Below is a small trained network, with its code and all its weights. Each question gives an input and a class and asks what happens when units are switched off, that is, made to give their printed mean instead of their output.

import numpy as np


def w(rows, s, z=0):
    codes = np.array(rows[::2]) - 128.0
    scale = np.full(codes.shape[1], s)
    scale[-1] = z or s
    return codes * scale


def norm(h):
    return h / np.sqrt((h * h).mean(-1, keepdims=True) + 1e-5)


def f(y):
    return y / 2 * (1 + np.tanh(0.7978845608 * (y + 0.044715 * y**3)))


def log_softmax(a):
    a = a - a.max(-1, keepdims=True)
    return a - np.log(np.exp(a).sum(-1, keepdims=True))


def net(x, mask):
    res = np.array(x, float).reshape(1, 3) / 4 @ E
    u = 0
    for l in range(3):
        y = f(norm(res) @ A[l][:, :-1].T + A[l][:, -1])
        res = res + np.where(mask[u : u + 9], y, B[l][:, -1]) @ B[l][:, :-1]
        u += 9
    return log_softmax(norm(res)[-1] @ U[:, :-1].T + U[:, -1])


A, B = {}, {}
E = w([
[89,74,254,200,45],'x0',
[141,9,129,12,99],'x1',
[26,94,141,128,234],'x2',
],0.0085)
A[0] = w([
[154,29,190,144,126,55],'L0N0',
[50,128,113,115,136,140],'L0N1',
[85,117,136,116,149,14],'L0N2',
[84,70,110,56,136,107],'L0N3',
[140,106,125,119,134,4],'L0N4',
[184,161,121,9,163,249],'L0N5',
[71,153,114,139,139,25],'L0N6',
[96,92,162,84,102,86],'L0N7',
[78,157,107,201,147,211],'L0N8',
],0.011,0.003)
B[0] = w([
[22,168,98,120,62,213],'L0N0',
[255,91,179,148,81,167],'L0N1',
[204,79,121,239,131,131],'L0N2',
[183,235,185,73,138,220],'L0N3',
[230,102,131,29,170,112],'L0N4',
[58,138,123,107,22,254],'L0N5',
[194,136,154,88,124,132],'L0N6',
[174,119,128,16,82,180],'L0N7',
[158,240,157,83,75,207],'L0N8',
],0.0054,0.0058)
A[1] = w([
[192,220,30,73,85,46],'L1N0',
[175,135,148,84,59,115],'L1N1',
[136,47,167,131,236,61],'L1N2',
[132,204,170,139,85,103],'L1N3',
[143,163,155,150,150,128],'L1N4',
[152,166,168,118,78,68],'L1N5',
[197,155,57,87,164,49],'L1N6',
[22,141,96,130,30,29],'L1N7',
[85,98,185,119,255,253],'L1N8',
],0.0096,0.0044)
B[1] = w([
[114,95,165,164,135,254],'L1N0',
[140,144,106,214,202,245],'L1N1',
[184,121,109,116,137,131],'L1N2',
[117,47,163,80,163,227],'L1N3',
[155,103,109,79,140,151],'L1N4',
[132,71,143,145,179,184],'L1N5',
[21,5,137,179,151,163],'L1N6',
[138,119,175,126,194,208],'L1N7',
[254,109,55,209,63,215],'L1N8',
],0.0094,0.0049)
A[2] = w([
[168,124,130,155,52,147],'L2N0',
[47,110,14,87,159,43],'L2N1',
[157,92,148,95,185,212],'L2N2',
[66,227,27,128,165,252],'L2N3',
[146,83,75,9,72,129],'L2N4',
[221,83,91,209,87,33],'L2N5',
[133,248,142,186,194,145],'L2N6',
[191,110,27,161,122,168],'L2N7',
[102,149,186,153,111,107],'L2N8',
],0.012,0.0034)
B[2] = w([
[57,137,37,168,189,204],'L2N0',
[85,5,240,190,108,194],'L2N1',
[147,179,31,111,197,195],'L2N2',
[115,88,199,157,86,198],'L2N3',
[170,246,140,119,83,254],'L2N4',
[168,98,13,160,164,245],'L2N5',
[159,194,100,1,90,220],'L2N6',
[96,42,114,186,141,230],'L2N7',
[130,49,99,111,77,199],'L2N8',
],0.009,0.0059)
U = w([
[100,38,205,167,59,183],'0',
[186,220,124,46,48,195],'1',
[192,82,8,194,139,163],'2',
[136,119,122,67,254,168],'3',
[122,153,135,149,158,26],'4',
[82,177,123,145,160,21],'5',
[86,166,119,143,155,18],'6',
[99,184,137,159,166,2],'7',
],0.022,0.0093)

Each question gives the input, the list of numbers given to net, and the class t.
The units are the neurons (one row each of A and B). Each row of codes is followed by its name. A weight is (code - 128) times the scale printed after its matrix; where a second scale follows, it is the last column's (A, B and U).
mask holds one flag per neuron, layer by layer. A switched-off neuron (its flag False) gives its mean, the last column of its row in B, instead of its output. The means were averaged over made-up inputs and are rounded, as every weight is.
A unit's drop is (log p(t) with every unit on - log p(t) with that unit switched off) / (log p(t) with every unit on - log p(t) with every unit switched off).
The circuit of an input: a set's keep is (log p(t) with only the set's units on - log p(t) with every unit switched off) / (log p(t) with every unit on - log p(t) with every unit switched off). Starting from the 12 units with the biggest drops (on a tie, the unit counted first), units are removed one at a time, each time the one whose removal leaves the highest keep (on an exact tie, the one counted first), for as long as the keep stays at least 0.8.
circuit, biggest first: the units of the circuit, biggest drop first
most important unit: the unit with the biggest drop
top k neurons: the k neurons with the biggest drops, biggest first
top k neurons in layer l: the k neurons of layer l with the biggest drops, biggest first
input [-7,1,8], class 2: circuit, biggest first : [L1N8]
input [-4,-4,-4], class 0: circuit, biggest first : [L1N8, L2N3]
input [-7,7,0], class 0: top 2 neurons in layer 1 : [L1N6, L1N3]
input [-7,8,6], class 1: top 2 neurons in layer 2 : [L2N4, L2N2]
input [-5,-3,6], class 2: top 3 neurons in layer 0 : [L0N0, L0N1, L0N7]
input [-6,-6,7], class 2: top 4 neurons in layer 2 : [L2N7, L2N6, L2N4, L2N8]
input [1,3,2], class 3: circuit, biggest first : [L0N3, L2N2]
input [1,-2,-3], class 3: top 2 neurons : [L1N8, L1N3]
input [-5,2,6], class 2: top 3 neurons : [L1N8, L0N0, L0N1]
input [-4,6,-5], class 1: top 2 neurons : [L0N5, L2N4]
input [0,0,-2], class 3: top 2 neurons : [L1N7, L1N8]
input [2,-3,-2], class 3: top 2 neurons in layer 1 : [L1N3, L1N8]
input [-8,-8,2], class 0: top 3 neurons : [L2N3, L1N6, L2N1]
input [1,-3,-1], class 3: most important unit : L1N3
input [-3,5,6], class 2: top 3 neurons : [L1N8, L0N8, L0N0]
input [3,8,-7], class 1: top 2 neurons : [L1N8, L2N4]
input [-3,0,-1], class 3: circuit, biggest first : [L1N7, L0N5, L1N8]
input [-3,3,2], class 3: top 3 neurons in layer 1 : [L1N1, L1N0, L1N8]
input [4,-8,6], class 1: top 2 neurons : [L0N8, L2N6]
input [-2,1,2], class 3: most important unit : L0N5
input [0,5,-5], class 1: top 3 neurons : [L1N8, L0N5, L2N4]
input [-8,4,4], class 0: top 2 neurons : [L2N1, L0N5]
input [3,1,3], class 3: top 4 neurons : [L0N0, L2N2, L1N7, L0N7]
input [-5,-6,8], class 2: top 2 neurons in layer 0 : [L0N3, L0N0]
input [-5,7,1], class 1: top 2 neurons : [L2N4, L0N3]
